Questions about the grid below. Rows and columns are numbered from 1.
1) Find the entry just left of 133.
2) Find the entry just left of the smallest entry.
3) Find the entry at row 3, column 2.
4) Find the entry in row 1 and column 2.
5) Find the entry in row 2 and column 1.
6) Find the entry in the bottom-left corner.
7) Find the top entry of the column that holds the smallest entry.
8) Find the entry in the bottom-right corner.
[[126 126 114 112 147 133 117 119 119 126 124 131]
 [125 125 114 141 125 128 123 146 136 119 125 145]
 [125 125 122 112 137 126 109 111 127 135 120 131]
 [124 125 126 114 136 123 109 110 128 138 121 131]
 [125 125 107 119 148 141 123 129 122 125 125 131]
 [124 124 106 126 143 141 124 139 128 123 128 136]
 [134 127 144 135 135 129 142 119 121 115 138 115]
 [113 123 135 119 125 123 117 115 135 145 125 130]
 [125 125 114 141 127 128 123 146 135 119 125 145]]
1) 147
2) 124
3) 125
4) 126
5) 125
6) 125
7) 114
8) 145

[[128 128 140 100]
 [128 149 129 113]
 [128 123 128 121]
 [125 145 118 136]
 [130 115 129 139]
 [128 133 128 125]
 [128 139 119 139]]
Rows and columns are numbered from 1.
The entry just left of 118 -> 145
Which number is the bottom entry of the column that holds the smallest entry? 139
Which number is the entry at row 1, column 2? 128
Which number is the entry in the top-right corner? 100
The entry in row 3 and column 1 is 128
Which number is the entry at row 1, column 1? 128
Which number is the entry in the bottom-left corner? 128
Which number is the entry in row 2 and column 1? 128
The entry just right of the largest entry -> 129

arr =
[[145 121 158 143 118 132 143 141]
 [145 122 149 141 118 131 145 143]
 [135 123 142 134 120 130 138 139]
 [136 123 142 135 121 130 139 139]
 [138 122 145 138 120 130 145 140]
 [140 122 146 139 120 131 144 141]
 [139 121 146 140 120 131 142 142]]
Indices start at 1.
The entry at row 1, column 3?
Answer: 158
The entry at row 2, column 3?
Answer: 149
The entry at row 1, column 1: 145
The entry in row 2 and column 1?
Answer: 145
The bottom-left entry: 139
The entry in row 2 and column 2 -> 122
The entry just left of the largest entry -> 121
The entry in row 3 and column 1 -> 135
The entry in the bottom-right corner -> 142
The entry at row 3, column 2 is 123
The top-right entry?
Answer: 141

[[112 118 119 109]
 [150 115 148 134]
 [131 112 136 117]
 [149 113 148 132]
 [136 112 139 123]
 [120 126 121 123]
 [144 110 147 127]]
The entry in the top-right corner: 109
The maximum: 150
The entry just right of 120? 126
The entry in the bottom-left corner: 144
The entry just right of 113: 148
The bottom entry of the column that holds the smallest entry? 127
The 2nd entry in reading order: 118
The entry just right of 126 -> 121
The 1st entry, reading row by row? 112
The entry directly above 127 is 123
The second smallest entry? 110
The largest entry in the last column? 134
